Below is a small trained network, with its code and all its weights. Each question gives an input and a class and asks what happens when units are switched off, that is, made to give their printed mean instead of their output.

import numpy as np


def w(rows, s, z=0):
    codes = np.array(rows[::2]) - 128.0
    scale = np.full(codes.shape[1], s)
    scale[-1] = z or s
    return codes * scale


def f(y):
    return np.maximum(y, 0)


def log_softmax(a):
    a = a - a.max(-1, keepdims=True)
    return a - np.log(np.exp(a).sum(-1, keepdims=True))


def net(x, mask):
    res = np.array(x, float).reshape(1, 8) / 4 @ E
    y = f(res @ A[0][:, :-1].T + A[0][:, -1])
    res = res + np.where(mask, y, B[0][:, -1]) @ B[0][:, :-1]
    return log_softmax(res[-1] @ U[:, :-1].T + U[:, -1])


A, B = {}, {}
E = w([
[92,63,78,142,97,145],'x0',
[34,92,160,2,248,145],'x1',
[85,189,134,147,103,218],'x2',
[129,68,247,242,215,124],'x3',
[230,244,128,108,118,112],'x4',
[107,119,125,143,123,129],'x5',
[141,44,230,56,74,210],'x6',
[208,76,104,141,223,187],'x7',
],0.0081)
A[0] = w([
[129,157,83,28,107,116,186],'neuron 1',
[101,188,32,94,169,91,141],'neuron 2',
[26,73,231,139,151,182,158],'neuron 3',
[148,136,1,97,188,117,147],'neuron 4',
[75,175,36,56,174,169,157],'neuron 5',
[140,130,120,144,172,92,117],'neuron 6',
[48,147,95,178,99,154,169],'neuron 7',
[153,100,154,195,99,118,116],'neuron 8',
[23,246,133,118,107,151,99],'neuron 9',
[112,171,37,93,93,118,157],'neuron 10',
[218,84,121,182,148,162,245],'neuron 11',
[148,139,218,209,79,159,190],'neuron 12',
[95,197,118,195,109,64,113],'neuron 13',
[144,139,186,74,54,198,199],'neuron 14',
[105,160,30,88,170,125,105],'neuron 15',
[251,61,97,209,196,97,255],'neuron 16',
[198,76,141,199,228,190,226],'neuron 17',
[39,162,138,170,87,50,130],'neuron 18',
[110,202,132,44,130,107,86],'neuron 19',
[77,130,166,230,103,63,168],'neuron 20',
[175,58,143,135,135,6,204],'neuron 21',
[130,35,150,169,95,225,201],'neuron 22',
[155,34,110,155,159,69,148],'neuron 23',
],0.0089,0.0051)
B[0] = w([
[196,120,191,87,128,143,221],'neuron 1',
[220,60,59,138,112,94,211],'neuron 2',
[63,79,166,120,217,210,240],'neuron 3',
[186,127,42,91,129,106,205],'neuron 4',
[214,33,144,118,155,153,217],'neuron 5',
[85,83,60,179,105,109,158],'neuron 6',
[163,76,165,179,147,56,192],'neuron 7',
[113,142,86,123,96,128,171],'neuron 8',
[133,106,158,120,167,101,212],'neuron 9',
[212,99,120,130,102,138,220],'neuron 10',
[69,203,24,117,121,162,218],'neuron 11',
[75,182,143,162,158,149,212],'neuron 12',
[126,115,102,172,97,57,209],'neuron 13',
[154,196,203,123,153,187,224],'neuron 14',
[179,39,87,130,141,151,189],'neuron 15',
[83,170,11,90,115,124,252],'neuron 16',
[75,191,83,110,164,115,251],'neuron 17',
[129,3,182,217,84,61,202],'neuron 18',
[132,83,160,118,90,138,190],'neuron 19',
[43,128,105,152,106,87,205],'neuron 20',
[88,108,92,71,69,75,203],'neuron 21',
[102,137,116,123,169,197,222],'neuron 22',
[79,108,62,53,67,109,186],'neuron 23',
],0.0065,0.011)
U = w([
[83,85,179,110,230,167,175],'0',
[165,150,187,64,62,109,136],'1',
[220,44,91,108,132,124,53],'2',
[83,107,81,49,114,104,37],'3',
[124,158,78,154,166,112,251],'4',
[102,64,126,245,69,71,90],'5',
[178,76,164,113,161,167,146],'6',
[154,177,107,161,103,162,66],'7',
],0.012,0.0029)

Each question gives the input, the list of numbers given to net, and the class t.
The units are the neurons (one row each of A and B). Each row of codes is followed by its name. A weight is (code - 128) times the scale printed after its matrix; where a second scale follows, it is the last column's (A, B and U).
mask holds one flag per neuron, in row order. A switched-off neuron (its flag False) gives its mean, the last column of its row in B, instead of its output. The means were averaged over made-up inputs and are rounded, as every weight is.
A unit's drop is (log p(t) with every unit on - log p(t) with that unit switched off) / (log p(t) with every unit on - log p(t) with every unit switched off).
The circuit of an input: a set's keep is (log p(t) with only the set's units on - log p(t) with every unit switched off) / (log p(t) with every unit on - log p(t) with every unit switched off). Starting from the 12 units with the biggest drops (on a tie, the unit counted first), units are removed one at a time, each time the one whose removal leaves the highest keep (on an exact tie, the one counted first), for as long as the keep stays at least 0.8.
circuit, biggest first: the units of the circuit, biggest drop first
k most important neurons: the k neurons with the biggest drops, biggest first
drop when u is switched off: that unit's drop, to one decimal
input [8,-5,-5,7,-4,-1,8,-5], class 0: most important neuron : (neuron 3)
input [6,-8,-4,6,-3,-2,-7,6], class 3: circuit, biggest first : (neuron 23; neuron 16)
input [7,5,7,-3,-7,-1,-7,-7], class 2: circuit, biggest first : (neuron 5; neuron 2)
input [2,-5,-3,6,-7,-3,-3,0], class 3: circuit, biggest first : (neuron 16; neuron 23)
input [5,-4,3,-3,-2,-6,7,1], class 6: 3 most important neurons : (neuron 17; neuron 16; neuron 20)
input [-2,-3,-5,-3,-5,-8,-7,4], class 3: circuit, biggest first : (neuron 16; neuron 23)
input [8,0,3,8,1,-1,1,-6], class 0: 3 most important neurons : (neuron 3; neuron 22; neuron 2)
input [6,-5,-5,0,-3,-6,8,-4], class 3: 2 most important neurons : (neuron 21; neuron 23)
input [1,1,5,-8,3,2,6,-1], class 1: 2 most important neurons : (neuron 14; neuron 3)
input [8,1,1,0,-7,-4,3,6], class 0: 2 most important neurons : (neuron 3; neuron 22)
input [-1,-1,3,5,6,-2,-1,8], class 4: drop when neuron 19 is switched off : 0.0
input [4,3,-7,-3,-8,-8,7,-2], class 0: drop when neuron 3 is switched off : 0.2
input [6,-2,-5,0,-8,4,7,6], class 3: drop when neuron 23 is switched off : 0.6
input [6,3,-4,6,-7,-6,-1,2], class 3: circuit, biggest first : (neuron 23)
input [-7,0,3,-4,-6,0,-6,-6], class 5: drop when neuron 18 is switched off : 0.3
